Here is a tiny trained network, its code and every weight. The questions are about switching its units off for an input and a class, where a switched-off unit gives its printed mean instead of its output.

import numpy as np


def w(rows, s, z=0):
    codes = np.array(rows[::2]) - 128.0
    scale = np.full(codes.shape[1], s)
    scale[-1] = z or s
    return codes * scale


def f(y):
    return np.maximum(y, 0)


def log_softmax(a):
    a = a - a.max(-1, keepdims=True)
    return a - np.log(np.exp(a).sum(-1, keepdims=True))


def net(x, mask):
    res = np.array(x, float).reshape(1, 8) / 4 @ E
    y = f(res @ A[0][:, :-1].T + A[0][:, -1])
    res = res + np.where(mask, y, B[0][:, -1]) @ B[0][:, :-1]
    return log_softmax(res[-1] @ U[:, :-1].T + U[:, -1])


A, B = {}, {}
E = w([
[186,103,101],'x0',
[129,254,253],'x1',
[244,168,173],'x2',
[180,100,247],'x3',
[131,35,219],'x4',
[251,145,140],'x5',
[42,133,146],'x6',
[186,170,19],'x7',
],0.0046)
A[0] = w([
[144,119,70,70],'n1',
[108,164,137,100],'n2',
[158,94,171,134],'n3',
[136,138,232,202],'n4',
[97,72,52,183],'n5',
[182,251,180,123],'n6',
[123,115,112,143],'n7',
[94,95,104,98],'n8',
[152,89,103,142],'n9',
[67,58,198,72],'n10',
[121,174,158,134],'n11',
[238,24,82,110],'n12',
[189,99,150,142],'n13',
[77,119,77,115],'n14',
[205,69,98,56],'n15',
[135,101,115,253],'n16',
],0.012,0.0035)
B[0] = w([
[143,135,196,172],'n1',
[127,115,124,153],'n2',
[182,94,140,185],'n3',
[149,81,2,246],'n4',
[46,173,150,245],'n5',
[149,167,12,248],'n6',
[113,137,130,154],'n7',
[87,133,155,175],'n8',
[130,149,155,176],'n9',
[95,30,65,217],'n10',
[116,122,84,174],'n11',
[209,171,240,253],'n12',
[202,119,148,193],'n13',
[99,131,157,201],'n14',
[216,147,212,194],'n15',
[98,174,113,201],'n16',
],0.019,0.0065)
U = w([
[161,110,97,254],'0',
[133,1,112,49],'1',
[100,155,87,184],'2',
[194,98,172,118],'3',
[62,99,152,93],'4',
[168,148,67,49],'5',
],0.0099,0.0064)

Each question gives the input, the list of numbers given to net, and the class t.
The units are the neurons (one row each of A and B). Each row of codes is followed by its name. A weight is (code - 128) times the scale printed after its matrix; where a second scale follows, it is the last column's (A, B and U).
mask holds one flag per neuron, in row order. A switched-off neuron (its flag False) gives its mean, the last column of its row in B, instead of its output. The means were averaged over made-up inputs and are rounded, as every weight is.
A unit's drop is (log p(t) with every unit on - log p(t) with that unit switched off) / (log p(t) with every unit on - log p(t) with every unit switched off).
The circuit of an input: a set's keep is (log p(t) with only the set's units on - log p(t) with every unit switched off) / (log p(t) with every unit on - log p(t) with every unit switched off). Starting from the 12 units with the biggest drops (on a tie, the unit counted first), units are removed one at a time, each time the one whose removal leaves the highest keep (on an exact tie, the one counted first), for as long as the keep stays at least 0.8.
units of the circuit, in order: the units of the circuit, biggest drop first
k most important neurons: the k neurons with the biggest drops, biggest first
drop of u: that unit's drop, to one decimal
input [4,8,-4,7,-6,6,7,3], class 5: units of the circuit, in order => (n6)
input [-3,6,0,4,-5,-1,-7,-7], class 5: units of the circuit, in order => (n6 n4)
input [4,3,-6,1,-5,2,8,6], class 4: units of the circuit, in order => (n4 n6)
input [-8,3,-1,4,-3,-1,8,-4], class 1: units of the circuit, in order => (n10 n4)
input [-8,-5,3,-5,-1,6,1,1], class 3: units of the circuit, in order => (n6 n4)
input [4,1,8,0,-4,-4,-3,8], class 3: 3 most important neurons => (n4 n12 n15)
input [0,-3,-8,8,3,2,2,8], class 3: 3 most important neurons => (n12 n6 n4)
input [4,5,8,-2,-5,-2,3,-2], class 5: 2 most important neurons => (n6 n5)
input [-7,3,1,7,2,5,6,7], class 5: units of the circuit, in order => (n6 n4)
input [0,5,8,6,1,6,3,8], class 5: drop of n6 => 0.7
input [3,8,8,0,-7,6,-6,-8], class 5: drop of n6 => 0.2
input [-1,1,5,5,8,-8,-6,2], class 1: drop of n4 => 0.2
input [-1,4,-6,-5,8,-5,3,7], class 4: 2 most important neurons => (n6 n4)
input [0,5,0,8,0,6,8,8], class 5: units of the circuit, in order => (n6)
